Below is a small trained network, with its code and all its weights. Each question gives an input and a target symbol and asks what happens when units are switched off, that is, made to give their printed mean instead of their output.

import numpy as np


def w(rows, s, z=0):
    codes = np.array(rows[::2]) - 128.0
    scale = np.full(codes.shape[1], s)
    scale[-1] = z or s
    return codes * scale


def norm(h):
    return h / np.sqrt((h * h).mean(-1, keepdims=True) + 1e-5)


def f(y):
    return np.maximum(y, 0)


def softmax(a):
    e = np.exp(a - a.max(-1, keepdims=True))
    return e / e.sum(-1, keepdims=True)


def log_softmax(a):
    a = a - a.max(-1, keepdims=True)
    return a - np.log(np.exp(a).sum(-1, keepdims=True))


def net(x, mask):
    ids = ['αβγδεηλμξπστφψω'.index(c) for c in x.split()]
    T = len(ids)
    res = E[ids] + P[:T]
    r = norm(res)
    for j in range(3):
        rows = slice(4 * j, 4 * j + 4)
        q, k, v = (r @ M[0][rows].T for M in (Q, K, V))
        z = softmax(np.where(np.tri(T) > 0, q @ k.T / 4**0.5, -1e9)) @ v
        o = O[0][rows]
        res = res + np.where(mask[j], z, o[:, -1]) @ o[:, :-1]
    y = f(norm(res) @ A[0][:, :-1].T + A[0][:, -1])
    res = res + np.where(mask[3:15], y, B[0][:, -1]) @ B[0][:, :-1]
    return log_softmax(norm(res)[-1] @ U[:, :-1].T + U[:, -1])


Q, K, V, O, A, B = {}, {}, {}, {}, {}, {}
E = w([
[141,106,116],'α',
[121,98,185],'β',
[69,117,121],'γ',
[115,93,186],'δ',
[97,155,129],'ε',
[114,157,140],'η',
[103,152,127],'λ',
[121,160,142],'μ',
[79,168,121],'ξ',
[155,113,151],'π',
[83,121,118],'σ',
[138,3,81],'τ',
[188,150,107],'φ',
[126,100,151],'ψ',
[159,95,50],'ω',
],0.016)
P = w([
[68,252,127],'0',
[74,197,119],'1',
[93,168,114],'2',
[102,135,107],'3',
[120,112,91],'4',
[121,91,91],'5',
[130,81,88],'6',
[133,61,86],'7',
],0.0024)
Q[0] = w([
[56,84,123],'head 0',
[102,117,166],'head 0',
[139,196,213],'head 0',
[197,149,115],'head 0',
[94,223,207],'head 1',
[81,178,69],'head 1',
[235,67,99],'head 1',
[25,124,90],'head 1',
[76,80,10],'head 2',
[13,115,93],'head 2',
[113,114,81],'head 2',
[24,135,132],'head 2',
],0.011)
K[0] = w([
[63,68,153],'head 0',
[6,202,173],'head 0',
[115,186,218],'head 0',
[217,151,70],'head 0',
[104,170,207],'head 1',
[30,199,47],'head 1',
[207,33,106],'head 1',
[36,128,114],'head 1',
[48,30,2],'head 2',
[5,103,69],'head 2',
[56,45,133],'head 2',
[3,160,109],'head 2',
],0.0087)
V[0] = w([
[254,87,114],'head 0',
[68,217,134],'head 0',
[136,80,179],'head 0',
[95,101,166],'head 0',
[29,153,135],'head 1',
[55,203,131],'head 1',
[43,125,124],'head 1',
[64,218,61],'head 1',
[94,53,98],'head 2',
[171,103,225],'head 2',
[112,173,92],'head 2',
[159,182,139],'head 2',
],0.0071)
O[0] = w([
[102,173,130,3],'head 0',
[83,85,83,235],'head 0',
[203,128,104,91],'head 0',
[189,91,148,136],'head 0',
[252,108,184,223],'head 1',
[208,157,97,242],'head 1',
[249,210,99,191],'head 1',
[253,191,108,247],'head 1',
[171,198,136,107],'head 2',
[42,81,21,69],'head 2',
[163,87,184,174],'head 2',
[59,36,117,138],'head 2',
],0.004,0.0049)
A[0] = w([
[197,73,88,114],'neuron 0',
[60,152,180,218],'neuron 1',
[165,157,146,76],'neuron 2',
[144,213,137,64],'neuron 3',
[124,149,34,58],'neuron 4',
[72,171,185,120],'neuron 5',
[164,18,163,170],'neuron 6',
[3,163,43,98],'neuron 7',
[208,152,124,131],'neuron 8',
[214,83,127,110],'neuron 9',
[135,83,201,116],'neuron 10',
[14,37,194,252],'neuron 11',
],0.0058,0.0034)
B[0] = w([
[59,123,78,190],'neuron 0',
[124,172,183,168],'neuron 1',
[134,166,112,170],'neuron 2',
[164,167,165,172],'neuron 3',
[119,109,36,142],'neuron 4',
[96,2,165,140],'neuron 5',
[148,52,43,183],'neuron 6',
[105,180,113,176],'neuron 7',
[108,99,99,254],'neuron 8',
[40,95,155,213],'neuron 9',
[116,179,162,145],'neuron 10',
[203,172,194,227],'neuron 11',
],0.0052,0.0043)
U = w([
[125,68,179,80],'α',
[23,218,71,126],'β',
[88,99,24,193],'γ',
[190,206,102,190],'δ',
[183,81,69,77],'ε',
[105,12,54,119],'η',
[104,118,140,54],'λ',
[117,78,160,77],'μ',
[104,124,116,25],'ξ',
[10,98,134,254],'π',
[66,188,222,109],'σ',
[106,119,150,60],'τ',
[95,110,136,93],'φ',
[103,126,108,16],'ψ',
[108,130,156,41],'ω',
],0.014,0.0059)

Each question gives the input, a string of symbols that net reads in full, and the target symbol t.
The units are the heads (4 rows each of Q, K, V and O) and the neurons (one row each of A and B). Each row of codes is followed by its name. A weight is (code - 128) times the scale printed after its matrix; where a second scale follows, it is the last column's (O, A, B and U).
mask holds one flag per unit, heads first, then neurons. A switched-off unit (its flag False) gives its mean, the last column of its rows in O or B, instead of its output. The means were averaged over made-up inputs and are rounded, as every weight is.
A unit's drop is (log p(t) with every unit on - log p(t) with that unit switched off) / (log p(t) with every unit on - log p(t) with every unit switched off).
most important unit: the unit with the biggest drop
heads that matter: for each layer, one digit per head in row order, 1 if its drop is at least 0.15 and else 0, layers parted by /
drop of u: that unit's drop, to one decimal
input η ξ ξ, target δ: heads that matter	010
input μ μ ψ ε γ, target δ: heads that matter	001
input ξ λ η α μ λ ξ μ, target ε: heads that matter	111
input ξ φ γ, target δ: heads that matter	011
input γ ε λ α, target σ: heads that matter	010
input τ μ γ π σ β, target π: heads that matter	011
input ξ η μ μ μ μ, target η: heads that matter	101
input α λ π π τ α π, target π: heads that matter	011
input η λ ξ σ, target δ: most important unit	head 1
input μ η π μ μ ξ τ μ, target η: heads that matter	101
input γ ξ δ γ μ σ, target δ: heads that matter	011
input μ ξ ξ α ξ ξ ξ π, target π: drop of head 1	0.7
input μ ξ ξ ψ φ, target β: drop of head 0	0.7
input ξ π σ ξ μ π α, target σ: drop of head 0	0.4
input ω μ η φ ξ τ μ, target ε: drop of head 1	1.1
